Look-ups in named tables: a row name and a column name give one cell, copied from the table.

seg =
|  | sagite | mobamuf | kap |
|---|---|---|---|
| tuve | 278 | 617 | 633 |
| vot | -69 | 529 | 687 |
| lader | -560 | 102 | 427 |
| rinofu | -581 | 6 | 320 |
| zamelo | -486 | 203 | 554 |
| lal | -550 | -21 | 348 |
| mepur | 100 | -345 | -454 |
| visi | 601 | 591 | 404 |
| napu | 569 | -117 | -433 |
| sesud | 797 | 367 | 70 |
| livi | 599 | 573 | 374 |
| lov | -218 | -382 | -323 |
| tilot | 51 | 591 | 670 |

kap of mepur: -454
kap of lal: 348
mobamuf of lal: -21
sagite of lov: -218
mobamuf of livi: 573
sagite of rinofu: -581
kap of zamelo: 554
mobamuf of napu: -117
kap of napu: -433
sagite of zamelo: -486
mobamuf of rinofu: 6
mobamuf of tilot: 591
sagite of napu: 569
kap of livi: 374
mobamuf of vot: 529
sagite of livi: 599
kap of lov: -323
sagite of tuve: 278
mobamuf of tuve: 617

nep.csv
,notobi,ragezu,febevo,lunulab,lodozal,sagilu,mufazo,mororo,mapunof,ligarit
kaleze,62.193,59.054,57.745,73.407,49.557,48.626,48.940,35.464,38.154,45.974
nuv,67.744,74.862,56.781,52.178,64.570,49.395,34.905,34.382,44.595,41.189
zam,36.818,23.088,61.819,62.127,53.289,53.523,79.489,58.286,41.164,57.653
vef,66.074,71.288,60.750,58.341,64.967,51.117,43.053,35.407,41.951,41.800
nomozuk,40.699,29.727,66.065,61.485,60.631,55.151,81.560,56.111,37.719,55.729
fon,65.989,75.612,53.331,47.003,59.616,47.922,31.251,35.682,48.562,43.469
roz,36.212,43.508,39.763,54.838,50.339,51.939,69.464,66.100,53.691,49.875
luzepar,38.235,44.560,39.321,61.467,51.542,50.462,70.196,64.451,50.115,48.526

fon, lodozal: 59.616
vef, mororo: 35.407
fon, mufazo: 31.251
kaleze, mufazo: 48.940
kaleze, lodozal: 49.557
nomozuk, notobi: 40.699
kaleze, lunulab: 73.407
nomozuk, sagilu: 55.151
zam, mufazo: 79.489
zam, ligarit: 57.653

latedal =
,bitan,lutu
mamob,130,111
nol,149,117
kul,108,182
rer,192,119
lik,127,165
sarel,154,91
metof,144,92
pum,151,203
gekaduk,136,185
gitolaf,64,178
vidag,159,115
merume,142,91
vatosif,217,183
mas,124,133

gekaduk, lutu => 185
sarel, bitan => 154
metof, bitan => 144
kul, lutu => 182
merume, lutu => 91
gitolaf, lutu => 178
metof, lutu => 92
vidag, lutu => 115

naf =
columns: lag, sodi, sor, paf
ditani: [165, 159, 179, 198]
volunaf: [173, 153, 130, 155]
vun: [83, 59, 72, 133]
mazisen: [235, 222, 232, 214]
kaz: [160, 179, 178, 216]
kugi: [149, 155, 147, 145]
tetobo: [148, 146, 155, 162]
niz: [86, 93, 68, 87]
netanal: [208, 203, 205, 224]

What is the sor of kugi in naf? 147
What is the paf of kaz in naf? 216
What is the lag of volunaf in naf? 173
What is the lag of niz in naf? 86
What is the sodi of mazisen in naf? 222
What is the lag of ditani in naf? 165
What is the lag of tetobo in naf? 148
What is the sodi of netanal in naf? 203
What is the sor of netanal in naf? 205
What is the paf of niz in naf? 87

Table rezerop
          buv   kaz   vut   gam  vube  golos
pesu      109   230   120  -127  -221   -371
bom      -140  -239  -542    50    34    516
dirabiv  -290  -383  -203  -161  -109   -119
guk       290   606   300  -161  -340   -596
zetuge    -89   -33   187  -206  -237   -561
dab      -254  -379   -50  -197  -169   -311

dirabiv, gam: -161
guk, kaz: 606
guk, vut: 300
dirabiv, vut: -203
zetuge, golos: -561
bom, vut: -542
pesu, vut: 120
zetuge, vut: 187
bom, gam: 50
dirabiv, kaz: -383
bom, kaz: -239
bom, buv: -140
pesu, gam: -127
pesu, buv: 109
zetuge, kaz: -33
pesu, golos: -371

bofig:
|  | pokodez | ketuba | zus | viz | tuta | loken | zukiba | pesuped | ferin |
|---|---|---|---|---|---|---|---|---|---|
| bosa | -164 | 2585 | -260 | -318 | -223 | -3641 | 182 | -414 | -191 |
| nereted | -171 | 691 | -263 | -317 | -118 | -1361 | 161 | -5170 | -2907 |
| givator | -322 | 652 | -553 | -298 | -436 | -5183 | -403 | -610 | 49 |
| rop | -314 | 3123 | -201 | -234 | -528 | -6088 | 390 | -1501 | 1063 |
| pokoras | -511 | 485 | -454 | -222 | -665 | -351 | -814 | 6246 | 4891 |
| gaba | -188 | -2168 | -442 | -331 | -505 | -3707 | -395 | -4776 | -2819 |

What is the zukiba of nereted in bofig? 161
What is the ketuba of rop in bofig? 3123
What is the ferin of givator in bofig? 49
What is the tuta of gaba in bofig? -505
What is the loken of givator in bofig? -5183
What is the zukiba of gaba in bofig? -395
What is the zus of rop in bofig? -201
What is the pesuped of givator in bofig? -610

